Below is a small trained network, with its code and all its weights. Each question gives an input and a class and asks what happens when units are switched off, that is, made to give their printed mean instead of their output.

import numpy as np


def w(rows, s, z=0):
    codes = np.array(rows[::2]) - 128.0
    scale = np.full(codes.shape[1], s)
    scale[-1] = z or s
    return codes * scale


def f(y):
    return np.maximum(y, 0)


def log_softmax(a):
    a = a - a.max(-1, keepdims=True)
    return a - np.log(np.exp(a).sum(-1, keepdims=True))


def net(x, mask):
    res = np.array(x, float).reshape(1, 7) / 4 @ E
    y = f(res @ A[0][:, :-1].T + A[0][:, -1])
    res = res + np.where(mask, y, B[0][:, -1]) @ B[0][:, :-1]
    return log_softmax(res[-1] @ U[:, :-1].T + U[:, -1])


A, B = {}, {}
E = w([
[47,125,177,131,203,47,73,153,210,146,202],'x0',
[99,217,32,60,134,195,96,91,115,158,62],'x1',
[101,66,87,69,120,152,102,34,118,175,96],'x2',
[215,2,209,20,151,127,65,180,91,76,124],'x3',
[122,110,151,78,196,130,139,191,179,129,116],'x4',
[146,82,126,129,89,149,175,65,140,199,15],'x5',
[88,126,83,80,163,96,107,64,110,103,106],'x6',
],0.0088)
A[0] = w([
[173,86,89,37,143,165,102,122,58,124,85,208],'N0',
[146,189,143,223,27,206,184,91,103,169,110,242],'N1',
[212,73,255,108,160,42,110,133,150,80,188,226],'N2',
[35,197,42,132,169,106,81,138,96,110,215,245],'N3',
[86,163,150,183,132,56,76,179,147,42,220,251],'N4',
[85,241,124,214,98,135,116,76,182,128,153,235],'N5',
[51,170,107,138,208,68,84,95,186,134,146,159],'N6',
[76,115,82,52,168,126,85,70,202,141,108,217],'N7',
[77,157,161,129,166,85,73,141,141,134,202,178],'N8',
],0.0077,0.0033)
B[0] = w([
[163,105,152,41,101,208,78,144,152,113,100,210],'N0',
[149,123,79,185,77,119,190,170,185,121,54,227],'N1',
[157,113,184,153,105,145,59,252,207,100,136,252],'N2',
[170,130,129,60,178,121,209,80,90,149,174,231],'N3',
[169,142,177,192,214,126,139,148,68,82,214,239],'N4',
[102,187,41,96,160,54,179,98,117,117,102,226],'N5',
[65,138,104,87,157,78,141,102,140,162,184,214],'N6',
[113,73,120,45,144,125,130,117,176,188,147,211],'N7',
[95,120,154,127,159,105,137,176,79,93,195,206],'N8',
],0.011,0.014)
U = w([
[191,134,108,39,95,239,54,58,95,99,48,201],'0',
[128,188,52,208,74,137,164,101,160,134,23,249],'1',
[3,138,114,75,179,101,66,71,173,214,164,23],'2',
[143,91,190,183,143,138,11,213,174,54,164,126],'3',
[93,254,105,170,203,94,131,92,68,66,184,2],'4',
],0.0083,0.0037)

Each question gives the input, the list of numbers given to net, and the class t.
The units are the neurons (one row each of A and B). Each row of codes is followed by its name. A weight is (code - 128) times the scale printed after its matrix; where a second scale follows, it is the last column's (A, B and U).
mask holds one flag per neuron, in row order. A switched-off neuron (its flag False) gives its mean, the last column of its row in B, instead of its output. The means were averaged over made-up inputs and are rounded, as every weight is.
A unit's drop is (log p(t) with every unit on - log p(t) with that unit switched off) / (log p(t) with every unit on - log p(t) with every unit switched off).
The circuit of an input: a set's keep is (log p(t) with only the set's units on - log p(t) with every unit switched off) / (log p(t) with every unit on - log p(t) with every unit switched off). Starting from all 9 units, units are removed one at a time, each time the one whose removal leaves the highest keep (on an exact tie, the one counted first), for as long as the keep stays at least 0.8.
units of the circuit, in order: the units of the circuit, biggest drop first
unit that matters most: the unit with the biggest drop
top k neurons: the k neurons with the biggest drops, biggest first
drop of u: that unit's drop, to one decimal
input [0,5,-6,8,-8,1,4], class 0: unit that matters most	N4
input [3,8,-2,4,1,3,3], class 0: top 3 neurons	[N0; N5; N8]
input [6,-8,5,-5,0,1,-6], class 4: units of the circuit, in order	[N5; N4]
input [-8,-4,-4,2,2,2,4], class 0: top 3 neurons	[N4; N8; N0]
input [-6,3,8,-3,-1,-1,-3], class 1: top 2 neurons	[N1; N3]
input [1,0,7,6,-7,-5,6], class 0: top 2 neurons	[N0; N4]
input [3,-4,1,1,-5,-8,5], class 4: top 4 neurons	[N3; N4; N0; N6]
input [-8,2,-8,5,3,6,-7], class 0: top 3 neurons	[N0; N5; N4]
input [2,-6,-8,-3,-8,0,-4], class 4: top 3 neurons	[N5; N4; N0]
input [3,-7,7,-3,-8,5,4], class 1: drop of N1	0.2
input [-8,-8,1,1,-8,7,4], class 1: drop of N1	2.6
input [0,4,-2,6,-8,0,1], class 0: drop of N4	0.1
